Here is a tiny trained network, its code and every weight. The questions are about switching its units off for an input and a class, where a switched-off unit gives its printed mean instead of its output.

import numpy as np


def w(rows, s, z=0):
    codes = np.array(rows[::2]) - 128.0
    scale = np.full(codes.shape[1], s)
    scale[-1] = z or s
    return codes * scale


def f(y):
    return np.maximum(y, 0)


def log_softmax(a):
    a = a - a.max(-1, keepdims=True)
    return a - np.log(np.exp(a).sum(-1, keepdims=True))


def net(x, mask):
    res = np.array(x, float).reshape(1, 5) / 4 @ E
    y = f(res @ A[0][:, :-1].T + A[0][:, -1])
    res = res + np.where(mask, y, B[0][:, -1]) @ B[0][:, :-1]
    return log_softmax(res[-1] @ U[:, :-1].T + U[:, -1])


A, B = {}, {}
E = w([
[124,126,97],'x0',
[8,161,147],'x1',
[150,236,170],'x2',
[157,193,160],'x3',
[119,91,254],'x4',
],0.0091)
A[0] = w([
[171,133,133,102],'neuron 0',
[147,131,68,254],'neuron 1',
[94,98,146,77],'neuron 2',
[141,125,162,115],'neuron 3',
[137,146,156,40],'neuron 4',
[144,96,83,162],'neuron 5',
[138,104,127,101],'neuron 6',
[155,77,92,144],'neuron 7',
[142,92,126,109],'neuron 8',
[156,73,95,138],'neuron 9',
[140,135,204,143],'neuron 10',
[156,161,183,111],'neuron 11',
[144,86,109,137],'neuron 12',
[184,190,85,161],'neuron 13',
[122,156,135,209],'neuron 14',
[67,107,119,76],'neuron 15',
[162,40,129,77],'neuron 16',
[193,123,163,79],'neuron 17',
[104,117,130,59],'neuron 18',
[143,93,186,81],'neuron 19',
[1,94,95,141],'neuron 20',
[135,173,160,145],'neuron 21',
[33,124,91,130],'neuron 22',
[143,130,101,182],'neuron 23',
[188,108,165,81],'neuron 24',
[172,139,149,123],'neuron 25',
[147,164,168,120],'neuron 26',
],0.015,0.0071)
B[0] = w([
[127,128,169,158],'neuron 0',
[254,184,46,255],'neuron 1',
[190,67,163,154],'neuron 2',
[116,92,112,154],'neuron 3',
[121,104,112,137],'neuron 4',
[173,150,98,207],'neuron 5',
[108,135,107,145],'neuron 6',
[156,139,39,210],'neuron 7',
[97,149,95,160],'neuron 8',
[136,146,59,210],'neuron 9',
[136,78,100,199],'neuron 10',
[126,61,124,184],'neuron 11',
[120,137,67,185],'neuron 12',
[246,130,95,227],'neuron 13',
[168,118,97,192],'neuron 14',
[146,136,166,168],'neuron 15',
[48,142,38,204],'neuron 16',
[85,125,175,173],'neuron 17',
[115,114,151,134],'neuron 18',
[110,113,88,171],'neuron 19',
[166,183,213,252],'neuron 20',
[140,81,83,185],'neuron 21',
[130,203,208,216],'neuron 22',
[149,134,61,186],'neuron 23',
[60,139,176,173],'neuron 24',
[115,86,207,169],'neuron 25',
[127,68,103,177],'neuron 26',
],0.0083,0.0098)
U = w([
[99,46,98,150],'0',
[131,192,244,171],'1',
[202,192,41,180],'2',
[69,38,139,37],'3',
[55,255,136,2],'4',
[207,21,148,124],'5',
],0.0098,0.0088)

Each question gives the input, the list of numbers given to net, and the class t.
The units are the neurons (one row each of A and B). Each row of codes is followed by its name. A weight is (code - 128) times the scale printed after its matrix; where a second scale follows, it is the last column's (A, B and U).
mask holds one flag per neuron, in row order. A switched-off neuron (its flag False) gives its mean, the last column of its row in B, instead of its output. The means were averaged over made-up inputs and are rounded, as every weight is.
A unit's drop is (log p(t) with every unit on - log p(t) with that unit switched off) / (log p(t) with every unit on - log p(t) with every unit switched off).
unit that matters most: the unit with the biggest drop
top k neurons: the k neurons with the biggest drops, biggest first
drop when u is switched off: that unit's drop, to one decimal
input [-8,2,3,2,8], class 5: unit that matters most	neuron 16
input [1,-3,0,4,5], class 3: top 2 neurons	(neuron 1; neuron 13)
input [-3,2,-8,-4,3], class 1: top 2 neurons	(neuron 20; neuron 1)
input [-3,4,-7,-6,5], class 1: top 2 neurons	(neuron 20; neuron 22)
input [7,-7,-6,-6,7], class 2: top 2 neurons	(neuron 7; neuron 9)
input [4,-1,1,5,7], class 3: top 2 neurons	(neuron 1; neuron 13)
input [-2,2,-3,4,3], class 5: top 2 neurons	(neuron 16; neuron 22)
input [7,4,3,1,7], class 0: drop when neuron 1 is switched off	0.2
input [-5,2,1,5,6], class 3: top 2 neurons	(neuron 1; neuron 13)
input [2,0,2,4,8], class 3: drop when neuron 1 is switched off	0.2
input [1,6,5,3,7], class 0: drop when neuron 13 is switched off	0.1
